(in the rows, 128 means zero)
Facts:
gabigu (kloral e) (nuser segrik senuk bobil)
truflum (kloral b)
truzava (kloral c) (nuser letel digrum stutragil)
graplun (kloral c)
letel (kloral f)
stabo (kloral a) (nuser skoziki)
ziplil (kloral a) (nuser vugem)
vastim (kloral e) (nuser zotul truflum)
kletri (kloral c) (nuser medus klesu brifle)
baplir (kloral b) (nuser mono)
flenil (kloral b)
nusuk (kloral f)
feflu (kloral b)
lolor (kloral c) (nuser flizos mudem vugem)
nule (kloral c) (nuser senuk)
saflen (kloral a)
dredra (kloral a) (nuser stofa vulo)
gofa (kloral a) (nuser fluvozok)
kefa (kloral b) (nuser trodo flenil)
famur (kloral a)
brifle (kloral d)
skaplam (kloral c)
fluvozok (kloral b)
vulo (kloral c)
ganor (kloral b)
plevuk (kloral f)
segrik (kloral b)
brigro (kloral a) (nuser graplun)
soruk (kloral b)
guklos (kloral c) (nuser rudri)
zotul (kloral a)
fustar (kloral d) (nuser tigri mono zotul)
grosta (kloral d)
geles (kloral c)
fludris (kloral b)
flizos (kloral b)
ladra (kloral a)
mono (kloral b)
sturan (kloral f)
dotosi (kloral a) (nuser ninem)
bobil (kloral a)
daklol (kloral d) (nuser feflu veplilum)
rudri (kloral b)
vugem (kloral d)
skazus (kloral a) (nuser nusuk)
dufi (kloral d) (nuser letel)
mukem (kloral c) (nuser ploti pluski fludris skaplam)
stutragil (kloral a)
senuk (kloral c)
medus (kloral a)
zimer (kloral a) (nuser famur)
ninem (kloral a)
digrum (kloral d)
seduk (kloral d) (nuser fupluk)
tresir (kloral e) (nuser geles sturan)
klesu (kloral f)
muru (kloral a) (nuser segrik soruk)
kifure (kloral e) (nuser truflum)
tigri (kloral f)
pema (kloral a) (nuser ganor brevus)
pliga (kloral b)
klire (kloral b) (nuser digrum grosta)
droplen (kloral e) (nuser graplun)
trodo (kloral a)
tregrim (kloral e) (nuser plevuk)
graklukul (kloral b) (nuser fludris)
skoziki (kloral b)
klikis (kloral f)
fibor (kloral c) (nuser stutragil)
steben (kloral d) (nuser stofa segrik)
stistar (kloral a) (nuser ladra vufetrok trodo)
fupluk (kloral c)
pluski (kloral b)
biklal (kloral a) (nuser bobil)
veplilum (kloral b)
mudem (kloral f)
zoplibok (kloral c) (nuser truflum)
stofa (kloral d)
brevus (kloral f)
ploti (kloral c)
vufetrok (kloral b)

Known rows:
[133 155 112  94 100  97 113 101 129 160 115 132 116 102 120 164 110 173
 139  98 164 124 178 111 165 107  93 120 161 134]: fludris
[ 86  75 168 115 171 113 210  66 136 146 122 200 126 105 130  85  77 171
  97 172 174  91 101 116 123  59 113 148 124 110]: mukem
[ 92 149 159  82 154  35 132  83 128 161  92 162 163 129 113 119  78 139
 146 148 166 107 146 100 128  78 101 128 152 139]: pluski
[136 167 113 118  94 121 111 143 138 140 128 110 128 132 134 150 123 144
 140 121 138 144 167 112 135 132 113 128 163 124]: veplilum
[140 165 112 119  96 129 105 143 136 142 128 107 127 132 133 150 122 143
 146 121 146 150 169 112 133 129 112 127 162 122]: fluvozok
[103 145 101 118  83 157 136 139 152 137 108 117  96 124 150 161 126 130
 150 154 118 170 141 100 105 167 127 150 172 107]: kefa
[158 125 100 175  75 100  70 147 139 160  89 156  79 136 116 152 149  88
 166 111 116 175 143 127 117 172 167 138 140 154]: trodo
[110 106 164 125 161 114 156 143 122 106 151 127 159  92 130  51 174 155
  80 132  97  87  88 138 168 146 114 117 128 143]: geles
[107 164 174 106 152  68  78 125 128 103 131  56 174 140 115 102 173 133
 133 117  74  97 141 132 141 151  81 117 109 127]: truflum
[150 111 143 183 121 183 157 125 156 114 181 111 108 130 138 111 138 193
  97 131 126 128 139 142 123  94 119 146 121  81]: zoplibok
[164 171  99  56 131 136 177 200 118 123 171 114 185 147 132 165 133 167
 140 123 145 178 187 111 139 112  59  78 165 107]: digrum
[ 98 108 158 126 156 116 142 132 119 122 152 127 161  90 121  57 175 147
  89 130  91  85  86 134 161 152 118 107 135 142]: klesu
[163 132 129 168 117 178 147 162 124 119 164 130 135 124 150 101 119 187
  99 120 163 118 119 146 158 100 155 126 161 116]: vulo
[111 118 177 148 163 115 123 118 138 104 169  90 165 119 114  62 181 155
  93 122  70  81 102 148 145 131 102 119 104 117]: tigri
[ 88 178 151  29 178 101 146 179  93  95 111  65 201 152 159 121 142 165
 126 124 103 112 109 154 178 156 110  96 152 113]: stofa
[152 130 118 171 108 158 142 142 143 149 169 141 127 110 128 102 141 175
 106 119 140 130 132 128 147 109 138 120 167 116]: brevus
[136 164 109 120  94 125 110 140 140 139 131 110 128 130 133 155 124 144
 141 126 140 148 166 115 136 130 109 128 160 123]: ganor
[146 123 100 148 109 174  78 119 104 127  88 118  70 163 141 192  82  70
 159 108 167 129 117 152 100 136 192 144  96 135]: muru

Rows:
No name comes twice in this set of rows, the named rows included.
[147 119 124 158 117 207 160 147 125 119 159 123 114 128 163 111 109 177
  96 133 166 114 105 145 142 103 166 141 150 103] => nule
[129 155 126 130 103 155 109 116 158 123 138  75 109 156 136 170 121 145
 143 130 120 146 173 121 104 117  94 145 125  88] => baplir
[ 68 139 167  44 189 117 169 132 141  79 125  47 163 158 145 144 154 169
 126 147  52 129 126 146 123 152  54 122  92  60] => fustar
[184 123 104 155 113 167 153 163 120 141 202 152 158 108 111 104 142 144
 101 119 159 132 154 111 136  94 102  99 153 137] => letel
[182 134 134 195 104  99  41 111 144 132 124 104  93 173 103 160 141 101
 160  85 118 149 172 150 106 115 130 134  84 122] => zotul

Now the same objects, written a new way:
Known rows:
[124 143 160 162 113 119  92 168 152 131 144 139 103 122 133  85 118 148
 119 120   6 131 113 101 112 117 135 143 102 152 125]: vugem
[137 137 157 129 116 122 116 138 133 132 149 159 136 108 126 127 117 149
 127 126 129 112 114 115 132 125 147 148 106 148 126]: pema
[127 133 162 195 124 110 102 147 119 131 142 124 111 115 131 131 116 150
 144 151 115 146 102 106 136 115 131 143 113 144 132]: geles
[120 146 155 164 114 122  99 167 159 129 153 145 105 137 131 101 104 149
 144 128  53 123 134 107 111 110 130 141 110 172 122]: dufi
[122 138 141 166 113 113  91 127 177 128 147 156 133 131  96 122 122 151
 105 137 119 143 118 115 142 104 118 139 105 159 121]: kifure
[130 138 151 142 134 110  92 121 110 132 144 123 105 132 131 101 115 147
 116 128 115 134 125 105 135 104 122 140  93 155 108]: truflum
[126 131 153 186 132 113  98 147 141 134 138 139 116 122 126 137 111 147
 164 152 126 142 117 106 135 114 137 148 108 137 134]: zoplibok
[121 134 154 135 107 109 101 125 130 143 135 140 122 124 146  97 121 160
 142 124  46 131  95 100 155 120 103 144 102 142 130]: mudem
[127 142 146 134 132 108  90 125 128 137 148 130 105 140 129 105 111 144
 132 132 137 138 142 105 134 103 125 150  96 151 109]: kefa
[131 141 161 134 131 114  82 136  96 125 146 121  90 129 122 113 109 151
 115 124 127 136 113 109 149 113 113 134 101 162 105]: skoziki
[121 138 142 159 112 113  86 126 172 128 150 157 133 134  94 121 124 153
 109 140 112 144 111 113 136 106 116 141 108 151 120]: gabigu
[134 139 154 132 128 112  80 127 111 133 142 127  98 126 130  98 119 145
 118 123  99 141 113 102 131 108 120 148  93 137 109]: flizos
[137 143 159 147 109 111 126 128 117 138 151 142 140 113 131 117 125 149
 103 129 117 112 118 108 129 121 148 150 105 160 127]: ladra
[128 136 156 182 128 119  97 136 128 132 144 137 120 136 121 139 112 151
 168 157 111 141 110 104 116 115 129 154 114 125 132]: kletri
[137 138 158 130 111 113 122 136 116 135 156 154 133 110 136 104 125 151
 108 136 129 116 101 112 108 123 150 146 103 155 129]: ninem
[127 136 157 183 127 114  96 148 139 133 143 139 119 129 122 137 110 149
 171 155 126 144 112 106 127 115 131 150 113 134 130]: truzava
[121 144 153 160 117 122  97 166 158 130 153 151 112 134 136  94 104 150
 142 129  51 124 130 104 107 112 137 139 107 174 123]: steben
[141 136 160 143 116 121 125 125 124 132 150 145 147 116 129 117 127 150
 121 126 104  99 107 116 129 113 137 143 102 131 127]: famur

Rows:
No name comes twice in this set of rows, the named rows included.
[121 140 145 170 109 109  89 135 173 127 150 147 128 130  93 124 120 153
 107 136 134 141 115 116 149 104 115 137 111 165 119] => tresir
[128 142 149 132 132 112  88 129 122 133 150 129 103 141 125 113 107 148
 139 132 142 136 135 108 135 104 121 145 100 148 107] => klire
[135 144 154 141 112 113 124 132 134 141 151 151 144 116 129 127 119 147
 123 128 129 115 131 110 133 118 153 156 107 156 129] => stistar
[130 135 157 175 126 115  86 153 145 135 136 140 114 115 126 134 117 147
 167 146 107 155 104 103 131 121 134 159 106 118 135] => lolor
[131 138 164 192 124 113  98 144 130 134 141 124 120 121 131 126 124 150
 151 147  91 138 105 109 127 112 125 152 111 115 131] => fupluk
[136 143 163 132 114 120 110 145 125 130 150 151 128 110 112 151 111 152
 127 120 146 115 119 116 158 129 142 144 115 159 124] => stabo
[134 150 159 127 108 122 109 130 114 138 149 154 141 124 113 145 115 150
 125 124 109 120 122 106 132 130 149 162 112 147 129] => skazus
[125 130 151 174 133 121  91 138 116 127 136 152 116 125 116 140 108 150
 163 153 101 152 101  99 123 125 140 152 107 139 133] => guklos

The same objects again, as new rows of numbers:
Known rows:
[136 105 121 104  71 156 104 128 137 120 130 101 144 126 124 161 188 114
  83  94 168 169 120  91 128 153 139 135 138 153 138  97 111 121  89 116
 120 134  99 111 161 124 155 133]: klire
[185  89  68 122  76 155  85 136 128 167 119 115 131 130 156 159 182 123
 116 114 183 144 132 124 124 128 126 136 166 120 166 112 127 151  69 115
 126 110 115 126 157 123 115 153]: graklukul
[169 141  82 122  86 155  88 120 152 101 106  60 122 166  88 155 180 130
  95 106 160 177 121  93 148 183 153 195 145  94 138 133 152  98  82  98
 115 158 132 121 142 116 174 155]: baplir
[151 101  85 120  84 157  97 136 130 143 121 100 135 137 140 150 185 117
 104 112 180 154 127 114 132 150 134 144 144 122 139 111 126 133  78 112
 120 123 120 112 152 125 139 154]: kefa
[111  70 146 148  76 139  84 136 124  54  88 124 135 124 110 153 178 124
 206  81 106  77 146 140 116 130 191 102  18 100 117 128 137 139  93 150
 169  99 125 180 122 138 149 110]: zoplibok
[124  83  95 147 107 130 125 133 128  82 139 106 155 161  96 143 183 166
 165 112  65 165 173  97 171 171 161 132  52  94 101 115 179 191  92 140
 182 100 115 157 143  72 134  61]: vastim
[110 158 138 149 139 110 120  91  92 101 106  87 144 166 126 129 114  99
 147 102  91 143 103 139 154 132 105 106 134  95 123 109 125 131 167 112
  90 114  98 136 176 134  57 129]: ninem
[ 95 108  84 164 108 171  98 198 127  72  66 116 198  87 176 141 199  65
 159  96 111 123 153 117 186 175 197 119  86 126 153  72 167 134 104 156
 130 102  84 151 186  89 170 126]: truflum
[111 156 135 150 142 109 119  92  90 101 104  90 145 164 129 129 113 100
 148 102  91 141 104 141 153 130 104 105 136  94 126 108 126 132 168 112
  90 112  97 135 175 135  54 129]: ladra
[110 181 100 120 125 113 106 149 108  89  85  74 172 105 126 134 111 200
 125  97  93 170 107 146 108 147 143 126 127  82 119 127 149 119 184  97
 154 178  95 134 107  81 120 159]: tigri
[135 139  91 147 128 146 100 157 111 114  98  97 187 115 162 146 177 107
  91 103 164 140 126  97 134 136 133 150 148 107 144  83 127 121 115 106
 105 131 105 106 166 119 125 160]: flenil
[132 140  94 146 125 147 102 156 110 111  97  94 188 117 159 146 177 107
  87 102 164 143 125  96 134 141 135 151 146 109 141  84 128 118 117 107
 105 133 105 104 165 119 128 159]: skoziki
[130 131 161 160 132 111  93 120  93  64  87 110 179 129 125 154 151 144
 137  75 133  79 123 107  73  89 143 135  70  71 109 108 112 120 146 111
 136 129 130 138 116 156 100 146]: vulo
[147 136  88 149 125 146  95 158 109 123  94 103 188 112 168 150 176 107
  96 101 163 136 129  99 131 129 131 148 155 107 154  82 130 128 116 109
 106 126 103 110 168 118 116 160]: pluski
[144 127 147 163 131 107  82 128  92  71  87 114 177 122 127 158 151 152
 147  80 135  70 128 115  75  74 133 127  84  67 130 109 109 129 136 108
 139 125 127 145 124 155  86 146]: ploti
[164 180 148 109 114 121  70 163  80  63 107 124 163 139 132 158 104 112
  82 115  99 147 122  86 115 101 109  75 102 125  79  95 101 105 145  77
 161 126  66  93 163 113 136  68]: digrum
[126 132 156 162 132 109  88 126  93  60  90 105 176 127 117 154 153 149
 139  78 133  77 125 109  78  87 136 130  74  69 116 110 107 119 140 107
 137 130 130 138 121 156  99 147]: geles
[ 96 143  93 146 137 147 112 169 109 108 107  85 187 123 160 136 183 104
  83 112 167 136 123  98 140 148 125 140 125 111 120  85 116 116 114 104
  99 132 115  95 165 124 138 172]: flizos

Rows:
No name comes twice in this set of rows, the named rows included.
[112  66  99 146 105 135 129 140 121  90 141 121 161 149 114 141 188 157
 173 113  67 157 175 105 169 166 163 112  45 107  99 107 175 201  91 151
 186  87 108 157 147  73 128  56] => kifure
[131  96 190 109  69 117  89  95 126  65 130 113 130 134  78 173 166 158
 129  65 137 108 116  99  70  95 138 111  66 126 117 120  84 119 110 118
 154 135 117 145 120 162 128 115] => fibor
[ 63 165 103 117 134 113 122 167  97 108 103  82 174 100 151 120 121 193
 121 111 110 154 107 157 103 139 126  91 106  99  95 120 123 132 176  99
 149 161 100 116 111  93 114 171] => mudem
[ 99 160 185 118 114 104 124  79 107  77 126  93 151 150 103 148 119 101
 116  75  76 162  92 108 148 121 103  85 133 145 135  85  98 121 177 118
  94 127  63 135 194 134  74 101] => stutragil
[128 120 146 121  99 129 130  56 111 134 119  97 102 191 120 132 118  95
 150 101 104 164 103 152 140 156 124 110 117 112  96 137 132 143 148 127
 102 103 110 137 150 143  78 120] => dredra
[125  99 211  95  57 112  90  91 132  56 139 115 134 128  67 182 168 160
 115  54 132 116 111  86  67  88 134 100  68 148 124 110  71 116 114 118
 156 140 103 146 129 162 134 103] => truzava
[169 180 127 125 128 124  69 168  73  73  98 122 161 145 143 149 100 110
  97 125 106 139 126 101 118 109 113  84 100 100  73 105 115 111 140  76
 158 119  82  92 155 113 130  81] => grosta
[110  75 169 150  98 153 131  67  40  94 112 116  94 132  58 120 111 101
 174 116 131 183 109 173 153 194 108 119 159 109 103 121 132 112 128 114
  96 115 130  93 125 134  49  79] => brigro
[149 139 121 139 125 167 131 117 117 141  80 113 205 139 203 142 169  75
  70  83 165 160 123  87 103 159 175 174 120 109  90  84 152 129 159 131
 102 119 106  97 136 127 140 158] => segrik
[200 139 132 100  92 153  91 117  93 130 101 137 122 189 163 146 101  94
 100 125 126 164 129 119  91 141 149 105  75 103  19 141 140 130 135  99
 168  98 105  92 110 126 150  81] => steben
[138 130 174 156 131 122 107 100  98  79  79 116 187 144 146 153 149 130
 126  66 134  89 123 103  58  98 163 147  57  70  83 111 122 126 166 121
 134 123 132 133 102 161 107 146] => senuk
[128  46 140 160 119 145 143 106  39  91 150 128 151 120  55 133 161 183
 134 125 134 195 162 108 129 184 109 153 125  94  81 102 153 164  95 108
 160 117 144  75  95  92  70  43] => droplen
[ 77 183  99 129 159 120  89 205  65  85 128  91 144 175 153 118 117 113
  92 166 131 117 123 121 135 124  82  59  53  92  16 123  87 110 115  59
 143 113 120  66 151 132 147 128] => vugem

The same objects again, as new rows of numbers:
Known rows:
[131 149 125  89 147 108 141 136 107 176 132 123  75 133 151 110 127 124
 139 111 155 126 169 117 130 143]: guklos
[140 126 127 103 141 104 140 137  98 169 148 119  88 126 165 109 129 122
 133 110 158 122 168 112 131 135]: fupluk
[128 141 129  92 144 101 138 142 117 184 126 119  70 136 156 113 122 113
 153 119 164 119 159 135 130 140]: kletri
[ 95 101 123 180 149 146 123 138  98 142 156 165  75 124  88 164 141 109
 139 118 128 133 117 141 158 160]: ziplil
[124  48 118 169 131 128 126 144 107 166 166 157 134  99 114 165 136 102
 152 128 147 127 121 168 143 130]: medus
[143 189 113  44 154  91 144 138  94 177 138 122  86 132 130 110 132 166
 137 126 148 114 154 119 128 154]: fibor
[125 202 134 179 125 120 105 148  88  99 157 120  97 150 122 174 135 110
 125 140 133 142  97  89 144 122]: vugem
[148 178 135 123 129 148 130 117  94 130 144 165 128 104 178 121 132 166
 137 162 147 153 110 138 145 129]: plevuk
[151 161 139 136 122 142 127 124 100 135 148 160 133 101 189 121 128 158
 148 170 159 145  99 152 146 121]: klesu
[120  62 132 134 124 116 149 156 119 117  85 135 151 150 139  76 145 164
 129 145 129 158 162 110 150 102]: flenil
[141 110 121  57 135 113 153 124  96 174 162 131  78 132 158 144 131 124
 132 110 159 132 181  83 127 148]: vulo
[108 103 116 156 123 115 157 157 107  99 107 140 148 140 157  96 142 144
 144 157 134 140 146 107 153 111]: skoziki
[119 236  96 145 134 132 106 157 112 176 116 135 145 139 128 169 130 121
 140 137 121 164 120  93 118 123]: fustar
[103 107  95 192 126 131 153 166 102 135 119 147 183 124 186  89 144 157
 136 156 125 149 148  80 145 106]: truflum
[116  65 107  93 135 147 142 124 105 170 159 180 106 120  85 202 142 108
 146 117 134 151 149 128 138 163]: biklal
[144 190 134 116 131 150 130 117  98 133 136 169 122 110 173 120 132 168
 139 157 145 156 112 137 145 134]: klikis
[114  85 112 142 143 137 129 139 109 167 145 166 116 110  93 162 139 109
 147 117 132 138 131 159 142 146]: gofa
[112  68 106  84 136 149 145 123 108 172 154 181 100 122  83 207 142 107
 148 116 133 153 152 127 137 165]: muru

Rows:
No name comes twice in this set of rows, the named rows included.
[110  82 110 105 115 125 171 142 103 104 124 155 138 148 150 134 145 144
 143 157 134 153 163  74 149 126] => soruk
[118 143 110 167 126 118 162 143  97  55  95 142 168 121 165  79 146 104
 137 129 127 143 178 128 148  99] => fludris
[133 211 120 120 126 114 111 149 109 132 123 125 121 147 112 175 131 109
 142 141 134 153 116 117 127 119] => seduk
[144  98 123  55 131 113 156 122  93 173 169 133  79 133 160 150 132 122
 130 109 160 133 183  76 127 148] => senuk
[ 91 121 127 193 129 125 150 157  96  77 120 140 107 155 152  94 144 145
 135 159 129 135 130  87 170 125] => flizos
[122 162 103 113 153 122 139 144 106 211 132 131 101 122 172 103 128 134
 135 109 145 134 174  93 122 143] => zoplibok
[122  53 129 112 147 139 122 136 124 188 110 162 113 125  68 141 142 132
 135 104 129 159 149 166 138 142] => stistar
[156 225 109  97 125  94 113 149  85 126 153 119 152 134 106 175 138 155
 131 157 131 136 100 110 125 120] => digrum
[145 160 117  91 111 119 125 134  95 129 161 136 130 145 120 214 135 111
 132 137 138 160 129  76 124 124] => stofa
[131 216 121 121 126 113 110 149 112 133 119 125 117 149 110 175 129 108
 145 139 134 152 112 121 127 121] => daklol
[144 171 127 148 114 105 107 153 107 132 145 115 138 137 133 176 127 100
 146 148 147 142 102 126 128 102] => brifle
[136  17 132 140 136 133 121 138 112 175 142 155 139 109  88 140 145 133
 123 106 134 153 146 156 140 126] => trodo
[111 166 102  94 137 104 159 159 106 110  92 143 141 149 121  96 145 186
 149 173 122 133 135 116 150 133] => klire

